Here is a tiny trained network, its code and every weight. The questions are about switching its units off for an input and a class, where a switched-off unit gives its printed mean instead of its output.

import numpy as np


def w(rows, s, z=0):
    codes = np.array(rows[::2]) - 128.0
    scale = np.full(codes.shape[1], s)
    scale[-1] = z or s
    return codes * scale


def f(y):
    return np.maximum(y, 0)


def log_softmax(a):
    a = a - a.max(-1, keepdims=True)
    return a - np.log(np.exp(a).sum(-1, keepdims=True))


def net(x, mask):
    res = np.array(x, float).reshape(1, 3) / 4 @ E
    y = f(res @ A[0][:, :-1].T + A[0][:, -1])
    res = res + np.where(mask, y, B[0][:, -1]) @ B[0][:, :-1]
    return log_softmax(res[-1] @ U[:, :-1].T + U[:, -1])


A, B = {}, {}
E = w([
[122,125,67,178,180,168,132,209,88,184],'x0',
[109,108,139,153,139,132,247,62,59,55],'x1',
[76,161,71,141,60,160,112,97,215,96],'x2',
],0.014)
A[0] = w([
[139,129,230,78,104,104,117,83,135,97,194],'neuron 0',
[91,139,29,162,91,154,154,117,183,101,85],'neuron 1',
[112,126,111,143,106,135,249,97,112,78,2],'neuron 2',
[121,121,79,146,117,146,190,133,98,117,33],'neuron 3',
[137,124,160,112,127,120,159,111,100,119,46],'neuron 4',
[110,132,121,100,39,132,122,77,229,81,124],'neuron 5',
[132,126,138,142,139,123,103,144,147,117,216],'neuron 6',
[113,126,103,143,118,139,242,100,85,95,138],'neuron 7',
],0.018,0.0098)
B[0] = w([
[137,108,51,111,96,157,80,155,139,244,239],'neuron 0',
[163,84,77,94,96,133,83,145,112,234,204],'neuron 1',
[149,107,74,62,20,147,90,123,146,246,230],'neuron 2',
[108,179,195,133,189,101,142,108,171,91,172],'neuron 3',
[123,144,170,154,170,113,152,130,115,67,170],'neuron 4',
[114,156,200,150,161,111,185,111,114,32,242],'neuron 5',
[122,104,106,116,82,139,175,69,103,121,168],'neuron 6',
[117,133,144,191,220,122,133,160,107,55,254],'neuron 7',
],0.013,0.025)
U = w([
[145,107,56,72,12,159,85,116,97,218,179],'0',
[154,108,59,165,132,134,56,227,55,209,226],'1',
[45,198,216,219,164,86,191,95,130,3,4],'2',
],0.0072,0.0041)

Each question gives the input, the list of numbers given to net, and the class t.
The units are the neurons (one row each of A and B). Each row of codes is followed by its name. A weight is (code - 128) times the scale printed after its matrix; where a second scale follows, it is the last column's (A, B and U).
mask holds one flag per neuron, in row order. A switched-off neuron (its flag False) gives its mean, the last column of its row in B, instead of its output. The means were averaged over made-up inputs and are rounded, as every weight is.
A unit's drop is (log p(t) with every unit on - log p(t) with that unit switched off) / (log p(t) with every unit on - log p(t) with every unit switched off).
The circuit of an input: a set's keep is (log p(t) with only the set's units on - log p(t) with every unit switched off) / (log p(t) with every unit on - log p(t) with every unit switched off). Starting from all 8 units, units are removed one at a time, each time the one whose removal leaves the highest keep (on an exact tie, the one counted first), for as long as the keep stays at least 0.8.
units of the circuit, in order: the units of the circuit, biggest drop first
most important unit: the unit with the biggest drop
k most important neurons: the k neurons with the biggest drops, biggest first
drop of u: that unit's drop, to one decimal
input [-7,-4,5], class 2: 2 most important neurons	(neuron 5; neuron 2)
input [-3,8,-2], class 1: 3 most important neurons	(neuron 2; neuron 7; neuron 4)
input [-5,-4,7], class 2: units of the circuit, in order	(neuron 5)
input [2,-7,1], class 0: 3 most important neurons	(neuron 7; neuron 5; neuron 6)
input [-8,7,-2], class 1: units of the circuit, in order	(neuron 7; neuron 0)
input [2,-3,4], class 0: 2 most important neurons	(neuron 7; neuron 1)
input [0,0,-1], class 0: 3 most important neurons	(neuron 5; neuron 7; neuron 4)
input [4,-6,8], class 0: 2 most important neurons	(neuron 1; neuron 7)
input [-6,7,-4], class 1: 4 most important neurons	(neuron 7; neuron 4; neuron 6; neuron 1)
input [-8,8,8], class 0: 2 most important neurons	(neuron 2; neuron 0)
input [3,-6,3], class 0: 2 most important neurons	(neuron 7; neuron 6)
input [4,1,-8], class 2: 2 most important neurons	(neuron 0; neuron 2)
input [6,4,-4], class 2: drop of neuron 0	0.2
input [4,-5,8], class 0: most important unit	neuron 1
input [6,-8,3], class 0: drop of neuron 6	0.2
input [-6,-8,-7], class 0: drop of neuron 7	0.9
